Each row has a name. Each piece below is followed by the name of the row it came from, unless a question asks for something else. Each question is about the rows just above it.

[ 97  91 100 128 148 108 131 126  86 100 149 133 142 151 116 112  62 122
 111 163 105 135 119 146 161 109 154 168 176 121  98 163 112 184 117  91
  78 116 143 137 153 162  76 133 139  97 156 148 143 146 165 109 175 137
 155  98  95  97 173 137 149  96 109] = K_167
[ 97  98 128 153 117  76 111 163 180 116 133 135 149 175  91 137 165 178
  96 163 143 102 143 146  97 176 131 139  78 121  97 146 109 149 168 128
 156 184 133 100 137  91 112  86 122 119 109 137 142  95 100 109 148 126
  98 108 162 150 146 183 107 132 136] = K_308
[ 71 100  78  60  99  72 134 138  98 155  77 162 133 179 121  84 174  93
 136 175 172  93 153  57 116  92  93  79 110 164  86 152  99 151 149 104
 126  85 171  66 138 159 127  97 128 127 116 142 143 117 118 190 153  86
 115 132  99 165 141 194 136 102 121] = K_432
[ 97  98 128 153 117  76 111 163 105 116 133 135 149 175  91 137 165 112
  96 163 143 161 143 146  97 176 131 139  78 121  97 146 109 149 168 151
 156 184 133 100 137  91 112  86 122 119 109 137 142  95 100 109 148 126
  98 108 162 116 153 148  62 173 155] = K_80
[ 97  98 128 153 117  76 111 163 105 116 133 135 149 175  91 137 165 112
  96 163 143 161 143 146  97 176 131 139  78 121  97 146 109 149 168 151
 156 184 133 100 137  91 112  86 122 119 109 137 142  95 100 109 148 126
  98 108 162 150 146 183 107 132 136] = K_627
[117 146  95 132  96 165  76 121 137 156 133 143 122 153 146 131 151  98
 139  98  86 128 143 109 112 183 135  78 163 109 163 134  97 184 100  91
 149 149 100 105 116 176 109 148 119 112 137 142 137 107 108 175  97 150
  91 168 126  97 161 111 162 136 146] = K_760
Which row holds these entries in another order? [133  95 105 126 122  98 139 148 116 149  76 100 176 163 161 112 111 168
 116 119  86 156 143 137 146 109 151 153 135 117 112 137 109 173  91 100
 153  78 108 184 175 121 137  91 165  97  97 155 128 149 148 133 143 162
  97  96 131 146 109 142  98  62 163] | K_80
[109  96 149 137 173  97  95  98 155 137 175 109 165 146 143 148 156  97
 139 133  76 162 153 137 143 116  78  91 117 184 112 163  98 121 176 168
 154 109 161 146 119 135 105 163 111 122  62 112 116 151 142 133 149 100
  86 126 131 108 148 128 100  91  97] is which row reordered? | K_167
Is [190 118] printed in one of the named rows, side by side and in this order? | no
Which row holds these entries in another order? [ 91 111 137 135 149 142 165 161 175  96 126 163 139 184  97  86  98 105
  91 151  98 155 149 122 156 108  62 116 143 163 137 121  78  76 112 100
 148 109 131 137 146 146 153 168  97 173 143 112 117 148 109 100 119 153
  97 128  95 176 116 133 133 162 109] | K_80
Put [136 132 107 183 146 150 162 108  98 126 148 109 100  95 142 137 109 119
 122  86 112  91 137 100 133 184 156 151 168 149 109 146  97 121  78 139
 131 176  97 146 143 161 143 163  96 112 165 137  91 175 149 135 133 116
 105 163 111  76 117 153 128  98  97] back in order: which row is it? | K_627
Does one of the named rows hold [165 137] side by side, in this order? | no

[103 237  26  47 213 177 171  28 175 141 236  46 229 183 140] : K_972
[ 47  47 141 236 103 237  28 213 171 175 140 229 177 183  26] : K_653
[224  52  55 186 218 209 211 150 123  94 133 195  66  40 166] : K_189
[ 26 183 177 229 140 175 171 213  28 237 103 236 141  47  47] is which row reordered? | K_653
Is [ 40 166] printed in one of the named rows, side by side and in this order? | yes
Among the named rows, does one hold [213  28] next to each other, in this order? | no

[117 101 146 128 128 145 123 127 132 114 142 128 121 127 115 122 176 122
 127 147  68 123 127 129]  K_39
[157 155 109 124 127 109 137 132 123 162 122 124 136 123 143 135  76 123
 125 115 112 142 125 125]  K_195
[139 147 142 131 129 142 123 126 132 148 131 131 127 132 131 126 167 134
 130 137 156 126 131 130]  K_849
[155 176 100 126 127 101 138 131 122 163 109 127 140 127 151 139  53 134
 128 100 198 140 128 125]  K_487
[130 130 116 121 125 129 143 113 132 120 138 125 125 130 135 133 132 126
 227 129 113 116 129 133]  K_377
[113 138 125 132 129 126 125 125 129 113 116 133 130 135 130 129 121 143
 133 116 227 120 133 130]  K_482
Is [138 101 127 126 100] printed in one of the named rows, side by side and in this order? | no
[130 133 120 227 116 133 143 121 129 130 135 130 133 116 113 129 125 125
 126 129 132 125 138 113] is which row reordered? | K_482

[112 162 228 245  72] -> K_217
[112 162 228 245 128] -> K_388
[112 162 228 245 155] -> K_352
Among the named rows, does one hold [113 162 228 245] next to each other, in this order? | no
Among the named rows, does one hold [162 228 245  72] next to each other, in this order? | yes
Is [113 162 228] printed in one of the named rows, side by side and in this order? | no

[187 182 100 192 169 192 238 115 153] -> K_988
[185 169 150 219 115  76 206 173 132] -> K_376
[169 192 183 237 114 100 186 192 152] -> K_867
[169 192 182 237 115 100 187 192 153] -> K_121
[ 74 177 146 107 230 214 183 237 115] -> K_750
[183 176 214 237  74 107 146 214 115] -> K_56
[189 210 231 208  75 103 117 180 124] -> K_978
[183 176 230 237  74 107 146 205 113] -> K_734
Which row holds these entries in another order? [231 208  75 103 117 180 124 189 210] | K_978
Which row holds these entries in another order? [153 187 182 100 192 169 192 238 115] | K_988
Is [237 183 192] printed in one of the named rows, side by side and in this order? | no
Among the named rows, does one hold [192 182] next to each other, in this order? | yes
Does one of the named rows hold [231 210] side by side, in this order? | no
Which row holds these entries in another order? [153 169 192 182 237 115 100 187 192] | K_121
Put [103 117 189 208  75 210 124 180 231] back in order: which row is it? | K_978

[152  82 172 130 123 126  45  93 154 135 157  53 146 163 126 125  91 114
 179  90 139 160 198 159 142 150 109 143 115 137  93 137 117 140] -> K_554
[222 141 136 120 106 132 135 114 111 143 115  96 135 138 122 139 117 121
  93 152 213  90  97 136 149 158 130 147 182  82 138 105 136  82] -> K_29
[ 90 123 150 157 126  93 137 140  91 179 198 135 163 114  82 114 130 125
 159 152 160 142  45 172 146 139 109  53  93 126 143 154 117 137] -> K_321
[174 142 157 171 104 147 164 132 169 126  73 118 208 102 108 141 108 165
  39 177 176  96 128 127 121 141 131 166 183 124 168  92 107  84] -> K_293
[ 87 188 129 107 159 131  67 122 180 120 118  85  48 131 110 160  53 135
 110 151  76  83 144 105 182 128  91 135 169  95 114 106 178 108] -> K_282
[ 87 188 129 107 159 131  67 122 180 120 118  85  48 131 110 160  53 111
 145 121 154 128 152 106 130  89 134 138 155 151 140 159 141 110] -> K_677
Put [179 198 135 163 114  82 114 130 125 159 152 160 142  45 172 146 139 109
  53  93 126 143 154 117 137  90 123 150 157 126  93 137 140  91] back in order: which row is it? | K_321
Among the named rows, does one hold [153 213  90] next to each other, in this order? | no
Put [140 117 137  93 137 115 143 109 150 142 159 198 160 139  90 179 114  91
 125 126 163 146  53 157 135 154  93  45 126 123 130 172  82 152] back in order: which row is it? | K_554
Among the named rows, does one hold [137  93] next to each other, in this order? | yes

